Below is a small trained network, with its code and all its weights. Each question gives an input and a target symbol and asks what happens when units are switched off, that is, made to give their printed mean instead of their output.

import numpy as np


def w(rows, s, z=0):
    codes = np.array(rows[::2]) - 128.0
    scale = np.full(codes.shape[1], s)
    scale[-1] = z or s
    return codes * scale


def f(y):
    return np.maximum(y, 0)


def softmax(a):
    e = np.exp(a - a.max(-1, keepdims=True))
    return e / e.sum(-1, keepdims=True)


def log_softmax(a):
    a = a - a.max(-1, keepdims=True)
    return a - np.log(np.exp(a).sum(-1, keepdims=True))


def net(x, mask):
    ids = ['αδζηθλμξπστφψω'.index(c) for c in x.split()]
    T = len(ids)
    res = E[ids] + P[:T]
    u = 0
    for l in range(2):
        q, k, v = (res @ M[l].T for M in (Q, K, V))
        z = softmax(np.where(np.tri(T) > 0, q @ k.T / 4**0.5, -1e9)) @ v
        res = res + np.where(mask[u], z, O[l][:, -1]) @ O[l][:, :-1]
        u += 1
        y = f(res @ A[l][:, :-1].T + A[l][:, -1])
        res = res + np.where(mask[u : u + 12], y, B[l][:, -1]) @ B[l][:, :-1]
        u += 12
    return log_softmax(res[-1] @ U[:, :-1].T + U[:, -1])


Q, K, V, O, A, B = {}, {}, {}, {}, {}, {}
E = w([
[184,227,82],'α',
[109,93,106],'δ',
[163,137,124],'ζ',
[164,139,124],'η',
[91,113,76],'θ',
[112,60,113],'λ',
[94,103,85],'μ',
[166,134,124],'ξ',
[178,138,102],'π',
[131,2,92],'σ',
[60,164,132],'τ',
[94,145,199],'φ',
[119,50,116],'ψ',
[166,217,78],'ω',
],0.025)
P = w([
[143,74,252],'0',
[124,108,82],'1',
[126,111,77],'2',
[120,109,78],'3',
[123,111,81],'4',
[118,112,81],'5',
[116,111,81],'6',
[118,116,82],'7',
[111,113,83],'8',
[119,116,89],'9',
[118,116,85],'10',
[115,118,84],'11',
],0.012)
Q[0] = w([
[68,171,248],'0.h1',
[132,113,75],'0.h1',
[163,144,158],'0.h1',
[154,113,45],'0.h1',
],0.013)
K[0] = w([
[2,82,16],'0.h1',
[209,61,145],'0.h1',
[185,100,25],'0.h1',
[207,117,183],'0.h1',
],0.0096)
V[0] = w([
[216,157,164],'0.h1',
[215,88,94],'0.h1',
[150,156,50],'0.h1',
[253,137,173],'0.h1',
],0.007)
O[0] = w([
[194,106,2,125],'0.h1',
[212,127,150,123],'0.h1',
[152,143,132,4],'0.h1',
[119,172,94,153],'0.h1',
],0.0057,0.0036)
A[0] = w([
[120,162,84,103],'0.n1',
[189,182,165,253],'0.n2',
[69,211,189,107],'0.n3',
[179,101,192,96],'0.n4',
[84,148,254,50],'0.n5',
[244,163,240,56],'0.n6',
[123,11,134,224],'0.n7',
[84,189,186,98],'0.n8',
[82,202,37,128],'0.n9',
[84,189,174,109],'0.n10',
[167,190,133,125],'0.n11',
[59,110,66,107],'0.n12',
],0.01,0.0067)
B[0] = w([
[82,79,149,146],'0.n1',
[19,43,80,168],'0.n2',
[228,68,76,159],'0.n3',
[157,54,189,138],'0.n4',
[92,131,35,165],'0.n5',
[71,207,77,137],'0.n6',
[68,252,197,248],'0.n7',
[253,88,24,153],'0.n8',
[135,100,237,177],'0.n9',
[251,58,49,151],'0.n10',
[45,170,148,147],'0.n11',
[144,190,109,183],'0.n12',
],0.006,0.015)
Q[1] = w([
[117,80,73],'1.h1',
[197,29,32],'1.h1',
[18,101,95],'1.h1',
[8,198,217],'1.h1',
],0.012)
K[1] = w([
[152,98,44],'1.h1',
[182,140,6],'1.h1',
[19,224,125],'1.h1',
[71,140,214],'1.h1',
],0.014)
V[1] = w([
[74,65,142],'1.h1',
[130,109,248],'1.h1',
[110,108,115],'1.h1',
[62,186,88],'1.h1',
],0.011)
O[1] = w([
[78,118,190,254],'1.h1',
[59,78,47,205],'1.h1',
[133,125,143,159],'1.h1',
[130,254,172,182],'1.h1',
],0.0092,0.0053)
A[1] = w([
[118,169,215,9],'1.n1',
[98,162,137,118],'1.n2',
[173,75,167,116],'1.n3',
[117,85,76,152],'1.n4',
[84,36,131,154],'1.n5',
[69,190,153,107],'1.n6',
[228,221,42,112],'1.n7',
[175,114,119,86],'1.n8',
[162,108,118,95],'1.n9',
[124,6,87,38],'1.n10',
[57,224,50,188],'1.n11',
[138,205,146,115],'1.n12',
],0.013,0.015)
B[1] = w([
[182,188,136,143],'1.n1',
[137,106,104,159],'1.n2',
[179,155,89,144],'1.n3',
[110,202,111,181],'1.n4',
[181,154,42,206],'1.n5',
[195,100,103,186],'1.n6',
[21,108,87,158],'1.n7',
[85,171,131,135],'1.n8',
[96,131,113,134],'1.n9',
[82,94,252,180],'1.n10',
[156,86,170,252],'1.n11',
[79,176,135,169],'1.n12',
],0.011,0.024)
U = w([
[123,102,40,176],'α',
[91,130,145,141],'δ',
[154,14,146,110],'ζ',
[23,82,147,102],'η',
[49,251,11,1],'θ',
[106,80,101,122],'λ',
[164,175,132,163],'μ',
[96,128,132,162],'ξ',
[98,126,137,144],'π',
[139,11,189,133],'σ',
[87,150,113,125],'τ',
[196,135,24,185],'φ',
[58,197,138,151],'ψ',
[135,82,189,148],'ω',
],0.011,0.0061)

Each question gives the input, a string of symbols that net reads in full, and the target symbol t.
The units are the heads (4 rows each of Q, K, V and O) and the neurons (one row each of A and B). Each row of codes is followed by its name. A weight is (code - 128) times the scale printed after its matrix; where a second scale follows, it is the last column's (O, A, B and U).
mask holds one flag per unit, layer by layer, with each layer's heads first. A switched-off unit (its flag False) gives its mean, the last column of its rows in O or B, instead of its output. The means were averaged over made-up inputs and are rounded, as every weight is.
A unit's drop is (log p(t) with every unit on - log p(t) with that unit switched off) / (log p(t) with every unit on - log p(t) with every unit switched off).
The circuit of an input: a set's keep is (log p(t) with only the set's units on - log p(t) with every unit switched off) / (log p(t) with every unit on - log p(t) with every unit switched off). Starting from the 12 units with the biggest drops (on a tie, the unit counted first), units are removed one at a time, each time the one whose removal leaves the highest keep (on an exact tie, the one counted first), for as long as the keep stays at least 0.8.
units of the circuit, in order: the units of the circuit, biggest drop first
most important unit: the unit with the biggest drop
k most important neurons: the k neurons with the biggest drops, biggest first
top k neurons in layer l: the k neurons of layer l with the biggest drops, biggest first
input δ η σ ω σ σ ψ σ λ λ, target φ: 2 most important neurons -> [0.n7, 1.n10]
input μ μ σ τ μ φ θ ω δ, target ζ: most important unit -> 1.n11
input α ω φ ω ω σ ζ λ σ, target θ: units of the circuit, in order -> [1.h1, 1.n7]
input ω θ α θ, target ψ: top 2 neurons in layer 0 -> [0.n9, 0.n2]
input ω ξ τ σ λ φ σ ζ τ λ ω, target ψ: top 3 neurons in layer 0 -> [0.n9, 0.n6, 0.n4]
input ω λ σ δ φ θ σ δ μ μ μ ψ, target ψ: units of the circuit, in order -> [1.h1, 0.h1, 1.n7]
input μ σ φ τ μ, target ζ: top 2 neurons in layer 1 -> [1.n11, 1.n6]
input λ η ψ η σ ψ, target α: units of the circuit, in order -> [1.n5, 1.h1, 0.n7]
input α σ ζ σ δ σ, target θ: top 2 neurons in layer 1 -> [1.n7, 1.n10]
input ξ ω μ ω ω φ φ δ τ, target φ: 2 most important neurons -> [0.n9, 0.n7]
input θ ω π λ φ α δ θ, target σ: 3 most important neurons -> [1.n11, 1.n5, 0.n9]
input σ μ θ μ η α σ ω, target η: top 4 neurons in layer 0 -> [0.n7, 0.n11, 0.n9, 0.n4]
input σ α λ α η σ τ μ, target η: 2 most important neurons -> [1.n10, 0.n7]
input σ τ φ ω σ φ δ τ, target φ: top 4 neurons in layer 0 -> [0.n7, 0.n9, 0.n3, 0.n10]
input φ φ λ ζ ζ ω, target μ: most important unit -> 0.n9
input σ σ α, target η: 3 most important neurons -> [1.n10, 0.n7, 0.n11]
input φ τ φ π ω φ σ σ α, target μ: top 2 neurons in layer 0 -> [0.n9, 0.n8]
input σ τ λ δ, target η: top 3 neurons in layer 1 -> [1.n10, 1.n4, 1.n6]
input σ μ θ λ ψ σ, target η: 2 most important neurons -> [1.n10, 0.n7]
input τ μ ψ σ, target ω: 3 most important neurons -> [1.n5, 1.n11, 0.n7]
input φ α λ, target μ: top 2 neurons in layer 0 -> [0.n7, 0.n12]
input σ σ ψ, target η: 4 most important neurons -> [1.n10, 0.n7, 0.n4, 1.n4]
input λ η ω φ φ μ ξ α, target α: 4 most important neurons -> [1.n5, 0.n11, 1.n11, 1.n4]
